In the rows, zero is written as 128.
Here are made-up elements, facts about them, and rows of numbers that follow some of those facts. Name the element behind each unnamed row.

There are 4 kinds of fact about the elements: φ, τ, π, Ψ.
φ: belongs to class; τ: is of sort; π: uses; Ψ: sits directly inside
<1013>: φ sotrun; τ d; π <1241>; Ψ <1370>
<1021>: φ drogugus; τ a; Ψ <321>
<1024>: φ sotrun; τ b; π <1438>; Ψ <988>
<1027>: φ drogugus; τ a; π <245>, <425>, <43>; Ψ <1045>
<1030>: τ a; π <733>
<1045>: τ b; π <1479>, <1282>
<1054>: τ a
<1067>: φ sotrun; τ a; π <585>, <1282>, <1397>; Ψ <862>
<1074>: φ sotrun; τ d; π <1184>, <862>; Ψ <1278>
<1094>: φ sotrun; τ d; Ψ <942>
<1098>: φ sotrun; τ b; π <939>, <881>; Ψ <1636>
<1101>: φ sotrun; τ d; π <1184>, <656>, <1282>; Ψ <1285>
<1104>: φ drogugus; τ d; Ψ <846>
<1126>: τ a
<1151>: φ drogugus; τ a; π <1013>, <408>; Ψ <1030>
<1167>: φ sotrun; τ b; Ψ <1697>
<1168>: φ drogugus; τ d; π <1357>; Ψ <731>
<1173>: φ drogugus; τ a; Ψ <13>
<1184>: φ drogugus; τ c; Ψ <1377>
<11>: φ drogugus; τ c; π <733>; Ψ <1285>
<1215>: φ drogugus; τ b; Ψ <674>
<1240>: φ drogugus; τ c; Ψ <1126>
<1241>: φ sotrun; τ a; π <733>; Ψ <1054>
<1249>: τ b
<1264>: τ d; π <873>, <1027>
<1278>: τ a; π <94>
<1280>: φ drogugus; τ b; π <224>, <366>; Ψ <630>
<1282>: φ sotrun; τ a; π <939>; Ψ <565>
<1283>: τ c
<1285>: τ a
<128>: φ sotrun; τ c; π <1296>, <937>, <864>; Ψ <1126>
<1295>: τ a; π <1377>
<1296>: τ b; π <1151>
<1302>: φ sotrun; τ a; Ψ <1054>
<1308>: φ sotrun; τ a; π <458>, <937>; Ψ <862>
<1320>: φ sotrun; τ d; Ψ <1461>
<1357>: φ drogugus; τ c; π <128>; Ψ <1126>
<1370>: τ a
<1377>: τ a
<1382>: φ sotrun; τ a; π <404>; Ψ <1054>
<1391>: τ a
<1397>: φ sotrun; τ a; π <733>, <568>; Ψ <898>
<13>: τ a
<1403>: φ sotrun; τ a; π <733>; Ψ <634>
<1424>: φ drogugus; τ a; Ψ <1438>
<1432>: φ drogugus; τ a; π <1591>; Ψ <1285>
<1438>: τ b; π <733>
<1461>: τ b
<1475>: φ drogugus; τ b; Ψ <1391>
<1479>: φ drogugus; τ c; π <656>, <11>; Ψ <871>
<1481>: φ drogugus; τ a; π <11>, <937>; Ψ <1264>
<1487>: φ sotrun; τ d; π <597>, <1030>; Ψ <1564>
<1498>: φ sotrun; τ a; π <336>; Ψ <1677>
<14>: φ sotrun; τ a; π <674>; Ψ <1296>
<1501>: φ sotrun; τ a; Ψ <450>
<1510>: φ sotrun; τ a; π <1282>; Ψ <330>
<1518>: φ sotrun; τ d; π <420>; Ψ <689>
<1525>: φ drogugus; τ d; Ψ <1541>
<1541>: τ a
<1564>: τ a; π <11>, <420>
<1574>: φ sotrun; τ c; π <408>; Ψ <1377>
<1591>: φ drogugus; τ c; π <871>; Ψ <1629>
<1599>: φ sotrun; τ b; π <1461>; Ψ <1697>
<1610>: φ sotrun; τ a; π <408>, <1282>; Ψ <1126>
<1629>: τ c; π <733>
<1636>: τ a
<1665>: φ sotrun; τ a; Ψ <408>
<1669>: φ sotrun; τ a; Ψ <1636>
<1673>: φ sotrun; τ a; π <588>, <1709>; Ψ <630>
<1677>: τ a; π <548>, <1481>, <830>
<1693>: φ sotrun; τ a; π <1283>, <224>; Ψ <565>
<1697>: τ c; π <445>, <1024>
<1709>: φ sotrun; τ d; π <881>, <1397>; Ψ <462>
<184>: φ drogugus; τ a; Ψ <582>
<190>: φ drogugus; τ a; π <733>; Ψ <1391>
<202>: φ drogugus; τ b; π <1403>; Ψ <1054>
<205>: φ drogugus; τ b; π <585>, <184>; Ψ <830>
<220>: φ drogugus; τ a; π <1013>; Ψ <764>
<223>: φ sotrun; τ c; π <462>, <1397>; Ψ <292>
<224>: φ drogugus; τ a; Ψ <898>
<245>: φ drogugus; τ b; π <871>, <1481>; Ψ <462>
<248>: φ sotrun; τ b; Ψ <1629>
<24>: φ sotrun; τ c; π <89>; Ψ <864>
<279>: φ sotrun; τ d; π <94>, <674>, <1285>; Ψ <939>
<292>: τ a
<297>: φ sotrun; τ a; π <1403>, <420>; Ψ <13>
<303>: φ sotrun; τ c; Ψ <871>
<321>: τ b; π <733>, <928>
<324>: φ drogugus; τ c; π <881>; Ψ <582>
<330>: τ c; π <597>, <1403>
<336>: φ sotrun; τ d; π <1249>, <1403>, <420>; Ψ <1636>
<361>: φ drogugus; τ a; π <733>; Ψ <846>
<366>: φ sotrun; τ a; π <864>; Ψ <929>
<396>: φ sotrun; τ d; π <477>; Ψ <450>
<404>: φ sotrun; τ b; Ψ <1636>
<408>: τ d
<420>: φ sotrun; τ c; Ψ <1629>
<425>: φ sotrun; τ c; π <871>, <462>; Ψ <462>
<43>: φ sotrun; τ d; π <873>; Ψ <634>
<442>: φ sotrun; τ c; π <1665>, <297>, <656>; Ψ <585>
<445>: φ drogugus; τ b; Ψ <1391>
<447>: φ sotrun; τ d; π <733>; Ψ <585>
<450>: τ d; π <1308>, <43>
<458>: φ sotrun; τ b; π <862>; Ψ <1126>
<462>: τ c; π <674>
<467>: φ sotrun; τ d; π <1283>, <1479>, <11>; Ψ <830>
<477>: φ drogugus; τ b; π <752>; Ψ <1697>
<47>: φ sotrun; τ a; Ψ <1636>
<512>: φ drogugus; τ a; Ψ <862>
<548>: φ sotrun; τ a; π <1308>; Ψ <330>
<565>: τ b
<568>: φ sotrun; τ d; π <733>, <361>; Ψ <80>
<570>: φ sotrun; τ a; π <873>, <582>; Ψ <321>
<582>: τ c; π <1184>
<585>: τ c
<588>: φ sotrun; τ a; Ψ <830>
<597>: φ drogugus; τ d; π <462>; Ψ <939>
<60>: φ drogugus; τ c; π <1184>, <937>, <864>, <1403>; Ψ <630>
<630>: τ c; π <1021>
<634>: τ a
<647>: φ drogugus; τ c; π <835>, <784>; Ψ <1126>
<656>: φ drogugus; τ d; π <733>; Ψ <1370>
<666>: τ c; π <245>, <656>
<668>: φ sotrun; τ b; π <425>, <205>; Ψ <1697>
<674>: τ a; π <568>
<689>: τ c
<71>: φ sotrun; τ a; Ψ <830>
<727>: φ drogugus; τ d; π <1101>, <674>; Ψ <1285>
<731>: τ a
<733>: φ drogugus; τ c; Ψ <1126>
<740>: φ drogugus; τ c; π <1151>; Ψ <1377>
<752>: φ drogugus; τ a; Ψ <1283>
<763>: φ sotrun; τ a; π <1377>; Ψ <864>
<764>: τ a
<76>: φ sotrun; τ d; π <1475>, <1184>, <467>; Ψ <1285>
<784>: φ drogugus; τ b; Ψ <450>
<789>: φ drogugus; τ c; Ψ <830>
<80>: τ a
<814>: φ sotrun; τ b; π <324>, <1074>; Ψ <674>
<830>: τ b; π <873>, <1377>
<835>: φ sotrun; τ d; Ψ <1285>
<846>: τ a
<862>: τ b; π <733>
<864>: τ b; π <873>, <1397>
<871>: τ b; π <733>
<873>: φ sotrun; τ b; π <733>, <1403>; Ψ <1391>
<881>: φ sotrun; τ b; π <937>; Ψ <1541>
<886>: φ drogugus; τ a; Ψ <330>
<898>: τ a
<89>: φ drogugus; τ b; π <1151>; Ψ <1636>
<922>: φ sotrun; τ b; π <94>, <1280>; Ψ <1636>
<928>: φ drogugus; τ a; π <873>, <1241>, <835>; Ψ <1054>
<929>: τ a
<937>: φ sotrun; τ d; π <733>, <361>; Ψ <942>
<939>: τ a; π <1241>
<942>: τ c
<94>: φ drogugus; τ d; π <862>, <871>; Ψ <450>
<962>: φ drogugus; τ b; Ψ <929>
<968>: φ sotrun; τ d; Ψ <1285>
<988>: τ a
<989>: φ drogugus; τ a; π <871>, <928>; Ψ <630>

Some rows with their names:
[147,115,124,134,159,144,83,125,147,85,99,95,100,126,133,101,116,120,133,150,141,128,74,131,129,83]: <1295>
[152,112,133,127,130,155,87,136,159,79,100,100,78,116,124,117,119,123,147,146,146,121,87,135,140,68]: <1391>
[116,107,135,136,127,109,173,151,117,104,120,140,131,140,156,132,125,172,104,164,110,124,183,152,126,121]: <1475>
[97,196,115,121,109,129,139,115,128,112,173,153,157,130,91,95,148,63,138,82,162,161,97,79,64,107]: <1610>
[82,192,127,99,111,143,130,174,134,168,121,88,141,150,95,171,140,146,144,84,150,140,120,141,140,144]: <1669>
[176,120,133,124,151,133,85,110,146,84,120,100,122,112,133,112,95,112,115,141,145,101,65,129,145,94]: <1278>
[89,198,95,90,148,111,150,158,109,167,155,117,155,142,95,192,120,153,118,52,140,143,139,156,114,179]: <1098>
[131,125,156,119,160,100,137,104,124,100,127,126,194,173,163,145,115,154,92,178,129,88,132,125,106,126]: <989>
[118,109,166,131,110,131,146,146,144,86,103,123,136,153,145,140,137,159,133,174,127,105,156,131,132,95]: <1021>
[149,114,169,132,121,93,151,112,119,124,120,133,176,145,149,122,91,150,90,177,119,75,137,138,128,131]: <361>
[152,113,135,132,135,151,90,143,160,76,98,102,81,118,121,110,121,126,151,144,139,123,85,139,141,70]: <1541>
[123,112,143,128,115,112,173,153,127,86,129,148,125,133,147,144,127,168,110,155,117,119,188,148,130,121]: <784>
[125,132,142,147,157,120,162,130,133,54,163,143,186,152,148,111,167,129,123,174,113,145,135,90,101,116]: <647>
[103,77,122,139,77,138,130,95,104,234,119,178,76,116,130,130,140,103,148,99,111,134,183,118,125,184]: <835>
[109,164,127,113,95,122,130,109,97,177,139,119,154,132,121,118,120,100,109,91,147,116,117,117,131,144]: <1308>
[152,115,138,130,130,150,91,135,165,79,99,103,86,119,121,107,122,121,148,148,144,122,84,133,142,72]: <13>
[118,113,136,129,151,106,167,138,113,88,138,136,150,150,167,153,128,170,96,158,112,128,175,138,121,130]: <1280>

Name these rows:
No name comes twice in this set of rows, the named rows included.
[114,191,107,134,108,126,148,117,107,138,179,151,171,114,98,94,154,74,128,90,137,170,109,81,101,137]  <128>
[89,157,93,105,117,140,147,147,94,125,165,117,107,130,130,153,163,120,133,72,145,168,159,121,127,142]  <1599>
[92,196,95,91,148,116,146,164,98,157,160,99,162,147,120,187,132,158,108,56,139,145,138,151,142,188]  <922>
[153,112,115,122,140,125,117,137,166,84,118,153,60,90,109,122,102,120,145,115,142,137,110,154,99,85]  <1296>
[119,158,106,113,77,115,157,131,87,172,159,144,116,103,117,127,119,117,112,76,135,136,153,130,140,156]  <881>
[137,154,121,116,89,128,125,113,89,168,168,126,151,114,111,142,133,102,123,90,139,112,129,107,149,175]  <425>
[126,141,94,135,137,120,130,108,101,203,160,148,167,124,117,128,146,105,130,91,106,151,132,112,124,208]  <447>
[133,158,129,119,71,120,131,109,96,181,145,124,150,115,111,113,105,97,106,92,149,101,114,115,135,145]  <1397>
[122,110,147,144,156,102,149,116,125,133,120,142,165,154,150,132,116,162,108,178,98,113,149,138,113,139]  <1479>
[126,167,125,104,100,128,118,108,92,152,161,111,161,137,122,142,131,99,113,87,155,111,118,109,139,150]  <14>
[140,119,136,123,141,93,164,133,105,96,141,138,162,142,161,142,112,163,82,154,110,108,173,148,128,141]  <245>
[154,117,102,133,164,125,114,138,126,92,121,112,93,103,141,108,106,132,109,130,129,142,107,147,142,108]  <830>
[122,142,103,129,124,128,132,115,107,191,158,148,153,117,108,138,155,105,143,80,115,150,140,113,132,201]  <1709>
[175,115,142,129,120,124,95,118,166,110,99,130,95,100,103,96,80,108,133,142,143,93,71,143,116,83]  <939>

The same elements again, as new rows of numbers:
Named rows:
[139,130,118,101,120,123,141,119,121,118,166,128,107,123,125,104,131,143,104,103,111,131,145,118,99,136,133,112,126,103,114,133,135,120,114,118,150,130,112,115,113,133,123,130,156,118,136,100,134,141]: <1677>
[145,126,140,142,119,132,149,109,121,112,116,110,129,121,123,130,134,134,133,124,133,140,144,156,148,141,115,126,104,130,137,112,100,132,120,142,146,129,128,133,125,141,116,130,129,141,119,163,136,125]: <202>
[140,134,116,104,117,130,145,123,116,115,164,138,114,123,134,115,131,137,112,102,117,130,147,118,103,137,130,108,119,105,119,136,135,121,113,114,152,127,116,113,108,123,122,129,154,114,139,95,137,136]: <1054>
[141,122,136,145,109,128,123,109,134,110,137,129,139,132,121,152,146,145,119,131,126,136,124,161,169,146,111,110,113,116,138,107,117,133,109,126,140,128,128,139,136,125,114,120,133,145,104,163,152,123]: <647>
[128,152,125,144,135,147,145,111,134,142,103,116,144,132,145,156,133,112,111,128,143,111,108,144,120,118,119,123,144,133,135,131,118,132,127,136,145,123,138,109,113,121,132,115,128,120,131,133,131,135]: <588>
[134,149,127,146,125,140,134,104,125,145,92,122,161,131,146,141,133,122,103,130,138,109,116,145,129,113,121,131,145,136,135,127,116,122,124,134,143,115,132,110,118,119,128,113,128,119,135,142,139,133]: <420>
[140,127,119,102,111,118,129,114,114,120,156,135,120,121,128,92,133,153,96,106,109,126,152,119,111,130,134,119,130,109,114,132,133,109,111,117,146,121,110,118,118,130,122,127,157,115,138,107,141,139]: <582>
[135,137,135,145,110,142,157,118,121,110,129,124,122,125,134,147,133,130,136,121,137,135,134,155,144,144,108,114,91,129,142,123,104,137,117,133,145,131,142,131,117,129,124,129,137,134,110,153,133,124]: <184>
[129,142,135,144,129,132,122,103,136,143,89,115,149,126,137,139,136,126,95,128,127,104,112,141,130,116,124,133,153,134,129,125,116,122,128,140,138,111,132,112,122,130,131,113,132,119,128,145,132,140]: <223>
[127,138,136,136,142,135,128,109,141,141,98,110,142,121,136,144,146,119,110,130,142,110,116,144,131,117,130,134,162,138,129,128,112,125,133,146,140,112,129,117,121,131,128,118,133,120,135,142,133,139]: <1074>
[144,105,132,98,132,116,116,132,123,114,147,134,92,102,124,147,127,145,105,81,97,116,156,97,121,134,138,122,137,110,126,128,137,131,125,124,149,119,106,114,119,137,129,136,141,108,152,111,137,135]: <871>
[125,147,126,141,138,142,140,109,138,145,105,109,138,132,138,148,134,118,103,129,138,110,107,145,119,117,121,126,149,133,131,127,119,131,128,140,143,124,135,111,117,128,132,115,130,124,126,139,127,140]: <1693>
[125,144,127,139,130,136,127,105,130,147,99,115,149,128,140,138,136,130,94,132,136,107,112,144,131,110,123,133,156,138,131,126,118,120,125,138,139,117,132,115,123,126,132,114,133,120,128,148,134,137]: <24>
[141,134,116,104,117,129,146,124,116,116,165,139,113,123,134,115,131,137,112,101,117,130,148,117,101,136,130,108,120,104,119,137,135,121,113,113,152,128,116,112,108,123,123,130,154,115,140,95,138,136]: <846>
[138,123,154,143,116,126,136,115,134,103,110,117,121,113,122,137,146,133,137,121,127,131,141,152,155,150,120,124,106,129,135,118,97,132,125,144,140,115,134,137,124,143,117,131,142,132,112,158,132,131]: <597>
[141,134,116,104,117,130,146,124,116,117,166,138,113,124,134,114,131,138,112,101,117,129,147,117,101,137,130,108,120,104,119,137,135,121,114,113,152,128,116,113,108,123,123,130,155,114,140,94,138,136]: <13>
[131,137,132,137,142,139,131,110,137,143,99,108,143,124,137,146,140,119,108,130,144,111,115,144,129,117,126,133,159,137,129,126,115,125,132,144,141,118,129,115,120,130,129,118,129,122,134,144,132,138]: <1024>

Rows to name:
No name comes twice in this set of rows, the named rows included.
[139,118,114,96,131,123,136,130,112,127,169,130,93,117,125,143,115,149,98,85,105,125,150,102,110,123,131,117,127,112,129,128,143,136,116,120,154,136,107,111,119,134,132,135,135,118,151,111,137,132]  <1030>
[131,148,128,144,126,141,130,108,128,144,94,123,157,127,147,146,135,123,102,129,139,106,115,143,132,114,121,129,147,138,135,128,117,122,126,134,141,114,134,111,118,119,131,113,130,117,134,142,138,133]  <303>
[139,124,121,101,112,118,126,118,116,119,156,137,117,117,128,100,134,153,96,102,106,123,151,115,113,130,134,119,130,108,116,134,135,111,113,117,145,119,110,118,118,131,124,128,158,112,138,107,140,139]  <666>
[125,139,131,134,143,138,132,109,137,143,104,109,141,123,138,142,145,122,109,133,148,113,115,146,132,114,129,135,163,140,130,128,112,124,130,146,141,116,129,120,122,130,130,118,133,123,134,145,133,137]  <467>
[134,118,161,143,116,125,126,118,141,99,105,119,111,105,123,149,148,133,135,116,121,125,139,147,159,153,121,123,109,129,137,121,98,134,128,145,137,110,137,138,124,144,122,132,145,126,109,158,129,133]  <94>
[137,130,135,143,107,129,143,106,115,117,122,115,131,125,125,122,131,148,117,127,127,136,140,157,153,134,112,127,103,133,137,114,102,127,114,138,143,128,131,136,129,138,121,126,134,139,110,169,137,126]  <60>
[157,123,119,104,125,116,141,107,117,121,152,118,126,124,118,82,131,140,108,107,112,139,161,121,100,136,139,122,131,104,109,122,129,114,114,123,154,129,98,112,117,137,109,130,145,126,151,105,140,139]  <864>
[142,116,115,98,121,119,124,125,105,127,159,136,107,113,128,132,118,158,90,89,102,122,156,103,121,118,133,124,132,115,129,128,140,125,114,119,151,127,104,114,123,131,131,132,138,114,152,118,144,130]  <1629>
[143,112,130,141,119,131,121,124,120,118,140,137,127,124,126,201,128,148,117,109,122,131,130,144,180,133,108,113,109,124,157,104,125,151,111,124,146,135,123,133,140,120,125,127,109,142,123,172,156,109]  <733>
[139,124,148,125,120,133,162,117,117,111,113,109,125,135,136,121,142,152,147,122,142,149,139,160,148,109,110,123,123,160,139,127,101,118,112,151,150,128,156,148,120,149,138,139,153,134,106,164,125,125]  <89>

The same elements again, as new rows of numbers:
Some elements and their rows:
[121,171,138,128,130,111,159,110,154,137,130,135,125,109,153,158,126,180,120,146,170,80,112,115,136,103]: <1074>
[148,24,123,127,110,135,151,166,163,100,133,158,168,141,120,126,115,123,148,165,101,138,106,139,86,151]: <450>
[124,176,122,109,137,107,141,117,139,140,142,137,117,119,131,160,126,181,101,139,193,100,106,106,136,102]: <128>
[112,171,134,124,128,109,150,115,157,133,109,130,114,107,147,161,118,181,117,144,172,69,124,109,138,108]: <937>
[154,113,126,145,147,177,104,135,99,171,154,116,121,171,104,106,163,131,113,64,83,75,124,125,117,108]: <60>
[109,206,122,128,115,107,131,121,153,118,116,131,90,96,155,152,111,151,128,142,168,123,135,121,176,110]: <1403>
[116,182,135,126,102,117,143,102,160,115,108,138,102,96,144,157,129,164,119,135,175,85,142,106,145,103]: <420>
[119,181,150,120,125,104,164,85,134,131,133,135,128,98,149,143,140,158,114,140,185,113,123,106,124,108]: <303>
[141,144,142,153,160,174,96,131,97,170,150,100,112,170,115,112,132,102,130,77,68,118,146,128,137,127]: <1432>
[144,132,128,129,155,150,102,98,84,170,147,103,125,163,77,85,161,109,103,68,109,96,156,117,79,109]: <1240>
[133,128,121,135,148,169,96,128,90,165,133,94,117,165,102,109,154,106,122,72,77,92,135,124,131,118]: <1280>
[125,62,113,124,98,118,124,163,155,82,104,150,136,125,122,120,91,88,154,167,105,181,145,146,118,163]: <1377>
[134,63,125,125,110,114,132,146,136,85,127,148,154,124,122,110,114,85,150,166,115,208,129,149,102,166]: <1370>
[133,140,123,145,159,148,55,133,73,154,124,99,103,155,97,108,138,113,110,64,106,115,151,139,141,137]: <1151>
[133,63,128,125,108,112,132,146,138,87,126,151,155,122,120,106,112,87,148,167,115,206,133,150,103,165]: <731>
[138,117,129,149,152,166,104,124,109,170,121,102,121,165,99,103,142,121,120,76,82,50,155,124,101,111]: <597>
[134,63,127,125,109,113,132,147,139,88,128,149,154,121,123,108,111,85,149,165,116,207,129,149,103,167]: <764>

Which element is each row?
No name comes twice in this set of rows, the named rows included.
[118,169,141,125,139,108,157,113,147,139,126,132,128,110,150,162,123,181,115,145,175,83,111,111,135,104]  <1709>
[109,171,134,113,131,118,170,113,149,144,123,136,123,111,163,162,113,167,115,145,169,91,121,106,145,102]  <425>
[135,176,135,127,117,121,161,111,152,131,153,144,120,108,152,152,149,177,117,135,171,99,97,113,145,95]  <442>
[143,37,111,115,101,136,124,172,145,90,125,149,154,141,115,139,125,113,146,161,105,170,96,141,117,164]  <1045>
[131,47,128,111,100,122,137,142,138,87,118,141,162,129,114,124,127,92,152,166,109,187,121,137,100,165]  <565>
[133,55,111,124,116,128,142,174,148,102,132,151,152,136,138,121,92,96,151,170,97,187,119,151,123,157]  <1278>
[118,210,141,128,135,93,153,92,125,126,154,131,122,93,155,131,137,145,122,144,179,159,118,124,153,111]  <1382>
[149,26,125,119,105,134,150,159,151,102,134,160,166,138,124,124,122,115,143,161,107,161,110,138,87,154]  <1697>
[131,135,119,134,135,168,83,124,97,155,117,93,104,159,93,109,155,107,124,68,80,89,151,124,130,119]  <1475>
[137,115,127,137,151,171,97,127,93,172,124,107,119,165,104,112,144,121,109,68,88,68,149,123,114,116]  <324>
[115,169,134,124,136,113,158,114,154,138,119,132,122,111,154,162,117,178,119,147,169,75,118,111,136,103]  <568>

